Below is a small trained network, with its code and all its weights. Each question gives an input and a class and asks what happens when units are switched off, that is, made to give their printed mean instead of their output.

import numpy as np


def w(rows, s, z=0):
    codes = np.array(rows[::2]) - 128.0
    scale = np.full(codes.shape[1], s)
    scale[-1] = z or s
    return codes * scale


def f(y):
    return y / 2 * (1 + np.tanh(0.7978845608 * (y + 0.044715 * y**3)))


def log_softmax(a):
    a = a - a.max(-1, keepdims=True)
    return a - np.log(np.exp(a).sum(-1, keepdims=True))


def net(x, mask):
    res = np.array(x, float).reshape(1, 2) / 4 @ E
    y = f(res @ A[0][:, :-1].T + A[0][:, -1])
    res = res + np.where(mask, y, B[0][:, -1]) @ B[0][:, :-1]
    return log_softmax(res[-1] @ U[:, :-1].T + U[:, -1])


A, B = {}, {}
E = w([
[186,163,112,120,79,128,63,89,141],'x0',
[147,97,122,120,91,9,175,109,168],'x1',
],0.015)
A[0] = w([
[128,72,136,174,149,125,81,123,158,50],'n0',
[207,24,150,99,148,38,171,124,145,53],'n1',
[105,196,184,154,157,236,136,116,152,16],'n2',
[154,76,66,32,82,50,215,88,147,42],'n3',
[75,102,147,98,95,146,117,114,155,51],'n4',
[90,78,118,181,50,89,139,123,144,38],'n5',
[27,48,178,150,186,112,184,255,119,76],'n6',
[38,117,139,138,229,124,153,168,196,48],'n7',
[95,164,86,109,153,240,88,207,83,62],'n8',
[182,216,58,87,52,130,48,71,137,1],'n9',
[94,45,107,131,129,128,186,192,44,47],'n10',
],0.0082,0.0096)
B[0] = w([
[161,237,111,195,98,186,147,154,193,109],'n0',
[123,144,141,115,97,131,114,156,124,223],'n1',
[110,198,138,118,83,143,110,159,173,174],'n2',
[120,140,151,134,114,125,109,168,138,237],'n3',
[144,208,102,178,82,152,116,139,175,109],'n4',
[133,250,136,155,71,151,156,169,204,148],'n5',
[142,114,104,142,154,138,144,109,130,255],'n6',
[167,153,110,150,122,160,180,112,156,179],'n7',
[110,147,155,105,127,109,130,177,127,230],'n8',
[169,128,95,176,124,177,150,83,162,192],'n9',
[132,166,99,155,119,173,150,107,174,170],'n10',
],0.025,0.0089)
U = w([
[107,155,206,124,92,137,99,201,145,30],'0',
[157,132,7,155,124,180,137,61,154,59],'1',
[98,39,171,102,187,76,84,102,10,254],'2',
],0.019,0.011)

Each question gives the input, the list of numbers given to net, and the class t.
The units are the neurons (one row each of A and B). Each row of codes is followed by its name. A weight is (code - 128) times the scale printed after its matrix; where a second scale follows, it is the last column's (A, B and U).
mask holds one flag per neuron, in row order. A switched-off neuron (its flag False) gives its mean, the last column of its row in B, instead of its output. The means were averaged over made-up inputs and are rounded, as every weight is.
A unit's drop is (log p(t) with every unit on - log p(t) with that unit switched off) / (log p(t) with every unit on - log p(t) with every unit switched off).
most important unit: the unit with the biggest drop
k most important neurons: the k neurons with the biggest drops, biggest first
drop of u: that unit's drop, to one decimal
input [-3,0], class 2: most important unit -> n9
input [-5,-4], class 1: 2 most important neurons -> [n6, n3]
input [-8,-6], class 1: 2 most important neurons -> [n6, n7]
input [7,8], class 0: 2 most important neurons -> [n3, n1]
input [-5,4], class 1: 2 most important neurons -> [n6, n8]
input [4,-2], class 1: 2 most important neurons -> [n9, n8]
input [8,8], class 0: 3 most important neurons -> [n3, n1, n6]
input [-3,-1], class 2: 2 most important neurons -> [n9, n5]
input [-8,-3], class 1: drop of n2 -> 0.0
input [-4,-2], class 1: drop of n7 -> 0.1
input [-6,-4], class 1: drop of n6 -> 0.2
